Below are the code and all the weights of a small trained network. Each question names an input and a class and asks about switching units off, where a switched-off unit gives its printed mean instead of its output.

import numpy as np


def w(rows, s, z=0):
    codes = np.array(rows[::2]) - 128.0
    scale = np.full(codes.shape[1], s)
    scale[-1] = z or s
    return codes * scale


def f(y):
    return y / 2 * (1 + np.tanh(0.7978845608 * (y + 0.044715 * y**3)))


def log_softmax(a):
    a = a - a.max(-1, keepdims=True)
    return a - np.log(np.exp(a).sum(-1, keepdims=True))


def net(x, mask):
    res = np.array(x, float).reshape(1, 5) / 4 @ E
    y = f(res @ A[0][:, :-1].T + A[0][:, -1])
    res = res + np.where(mask, y, B[0][:, -1]) @ B[0][:, :-1]
    return log_softmax(res[-1] @ U[:, :-1].T + U[:, -1])


A, B = {}, {}
E = w([
[168,249,122,86,193,70,188,165,111],'x0',
[198,168,206,60,80,146,40,169,75],'x1',
[174,104,120,184,95,20,125,208,67],'x2',
[46,78,166,58,76,25,137,25,120],'x3',
[94,26,88,89,203,200,137,199,38],'x4',
],0.011)
A[0] = w([
[142,171,149,192,92,145,143,132,157,99],'neuron 0',
[140,76,151,161,73,166,123,87,113,108],'neuron 1',
[147,71,73,111,209,161,160,156,56,174],'neuron 2',
[153,101,136,147,131,61,138,154,77,111],'neuron 3',
[140,127,120,109,171,168,100,85,177,116],'neuron 4',
[106,103,141,75,118,73,143,101,129,27],'neuron 5',
[136,90,127,91,102,117,150,71,86,66],'neuron 6',
[135,94,169,193,32,104,170,206,110,130],'neuron 7',
[157,108,146,182,130,68,93,147,124,89],'neuron 8',
[176,122,53,191,158,146,136,147,138,134],'neuron 9',
[129,149,143,203,88,117,145,96,168,12],'neuron 10',
[131,166,130,98,131,131,112,100,191,95],'neuron 11',
[143,90,129,198,121,172,57,154,182,145],'neuron 12',
[228,159,110,132,90,135,130,85,208,49],'neuron 13',
[125,149,203,244,55,105,122,115,159,58],'neuron 14',
[113,188,99,99,169,99,162,130,99,154],'neuron 15',
[103,136,157,58,112,175,152,110,156,113],'neuron 16',
[76,71,175,205,96,134,78,120,134,73],'neuron 17',
[99,194,149,138,97,135,105,100,171,6],'neuron 18',
[118,126,159,125,97,142,104,72,122,87],'neuron 19',
[126,128,192,71,156,187,130,112,183,82],'neuron 20',
[165,146,195,69,83,154,62,142,93,49],'neuron 21',
[135,127,165,152,122,109,125,108,173,132],'neuron 22',
[178,141,189,100,88,173,91,160,103,68],'neuron 23',
[168,170,117,115,167,133,156,176,150,192],'neuron 24',
[102,64,139,110,116,197,176,145,56,154],'neuron 25',
[112,147,132,125,157,195,147,113,176,103],'neuron 26',
[97,106,21,196,139,121,188,103,178,115],'neuron 27',
[26,119,147,83,120,43,95,131,141,17],'neuron 28',
],0.011,0.0016)
B[0] = w([
[159,79,176,141,73,212,114,74,83,178],'neuron 0',
[145,196,180,87,119,84,135,165,150,183],'neuron 1',
[130,106,168,103,121,197,74,88,100,252],'neuron 2',
[115,157,169,178,220,132,76,163,110,189],'neuron 3',
[97,186,126,170,149,127,168,188,158,178],'neuron 4',
[222,140,77,136,70,182,191,123,95,180],'neuron 5',
[185,148,72,113,98,171,136,166,105,171],'neuron 6',
[113,155,113,164,217,151,125,215,155,203],'neuron 7',
[99,94,147,168,220,146,143,156,109,178],'neuron 8',
[155,92,72,149,56,127,161,105,141,206],'neuron 9',
[90,79,189,125,116,170,82,64,91,177],'neuron 10',
[70,148,180,111,155,149,150,159,94,174],'neuron 11',
[254,181,125,41,102,111,200,203,215,203],'neuron 12',
[121,126,159,127,118,173,94,124,93,202],'neuron 13',
[102,144,175,106,163,188,82,111,105,206],'neuron 14',
[139,172,196,72,113,46,71,87,145,190],'neuron 15',
[137,127,81,161,230,98,167,163,84,185],'neuron 16',
[168,185,162,80,128,67,105,155,219,195],'neuron 17',
[87,114,123,136,151,151,99,87,108,180],'neuron 18',
[175,150,136,161,187,100,127,133,106,169],'neuron 19',
[97,112,146,185,190,86,162,237,93,193],'neuron 20',
[82,50,38,150,116,85,61,50,180,232],'neuron 21',
[182,139,132,118,150,202,108,102,108,158],'neuron 22',
[92,62,42,159,71,57,108,60,177,220],'neuron 23',
[178,191,104,71,82,123,161,135,121,207],'neuron 24',
[147,116,213,92,167,180,95,69,100,223],'neuron 25',
[126,106,104,176,167,115,211,146,147,189],'neuron 26',
[92,86,64,115,139,55,44,78,181,226],'neuron 27',
[196,169,44,167,58,174,167,157,101,198],'neuron 28',
],0.0072,0.015)
U = w([
[120,60,216,98,141,236,76,84,85,108],'0',
[91,27,76,173,112,63,81,64,190,99],'1',
[114,116,160,238,226,134,125,221,126,103],'2',
[214,133,89,145,42,201,162,147,136,154],'3',
[176,188,202,1,121,74,109,151,185,113],'4',
[118,60,187,142,92,142,128,129,133,252],'5',
],0.0098,0.0039)

Each question gives the input, the list of numbers given to net, and the class t.
The units are the neurons (one row each of A and B). Each row of codes is followed by its name. A weight is (code - 128) times the scale printed after its matrix; where a second scale follows, it is the last column's (A, B and U).
mask holds one flag per neuron, in row order. A switched-off neuron (its flag False) gives its mean, the last column of its row in B, instead of its output. The means were averaged over made-up inputs and are rounded, as every weight is.
A unit's drop is (log p(t) with every unit on - log p(t) with that unit switched off) / (log p(t) with every unit on - log p(t) with every unit switched off).
The circuit of an input: a set's keep is (log p(t) with only the set's units on - log p(t) with every unit switched off) / (log p(t) with every unit on - log p(t) with every unit switched off). Starting from the 12 units with the biggest drops (on a tie, the unit counted first), units are removed one at a time, each time the one whose removal leaves the highest keep (on an exact tie, the one counted first), for as long as the keep stays at least 0.8.
units of the circuit, in order: the units of the circuit, biggest drop first
most important unit: the unit with the biggest drop
top k neurons: the k neurons with the biggest drops, biggest first
drop of u: that unit's drop, to one decimal
input [-4,6,5,-7,6], class 3: top 2 neurons -> [neuron 12; neuron 27]
input [-1,-7,1,-7,0], class 1: units of the circuit, in order -> [neuron 27]
input [-8,2,1,2,7], class 4: units of the circuit, in order -> [neuron 17; neuron 1]
input [-6,-5,0,8,2], class 3: units of the circuit, in order -> [neuron 28; neuron 5]
input [2,-8,-2,-6,-7], class 1: top 2 neurons -> [neuron 27; neuron 9]
input [-8,-7,7,-6,-7], class 4: top 2 neurons -> [neuron 12; neuron 17]
input [-6,5,-4,3,3], class 4: top 2 neurons -> [neuron 1; neuron 17]
input [-1,-1,7,6,4], class 2: top 2 neurons -> [neuron 3; neuron 7]
input [-5,4,2,-7,-7], class 0: top 3 neurons -> [neuron 14; neuron 10; neuron 0]
input [5,0,1,2,5], class 0: top 3 neurons -> [neuron 12; neuron 2; neuron 17]
input [8,-7,-7,0,3], class 4: top 4 neurons -> [neuron 15; neuron 21; neuron 23; neuron 24]
input [8,-8,5,-7,-6], class 1: top 3 neurons -> [neuron 27; neuron 9; neuron 12]
input [0,7,-8,1,-7], class 2: top 2 neurons -> [neuron 20; neuron 16]
input [1,-1,-1,-6,8], class 0: most important unit -> neuron 2
input [8,-3,6,-2,-1], class 4: top 2 neurons -> [neuron 15; neuron 24]
input [-1,4,8,3,-6], class 2: drop of neuron 3 -> 0.1
input [3,7,0,5,-1], class 1: drop of neuron 21 -> 0.2
input [-8,7,1,-2,7], class 4: drop of neuron 17 -> 0.4
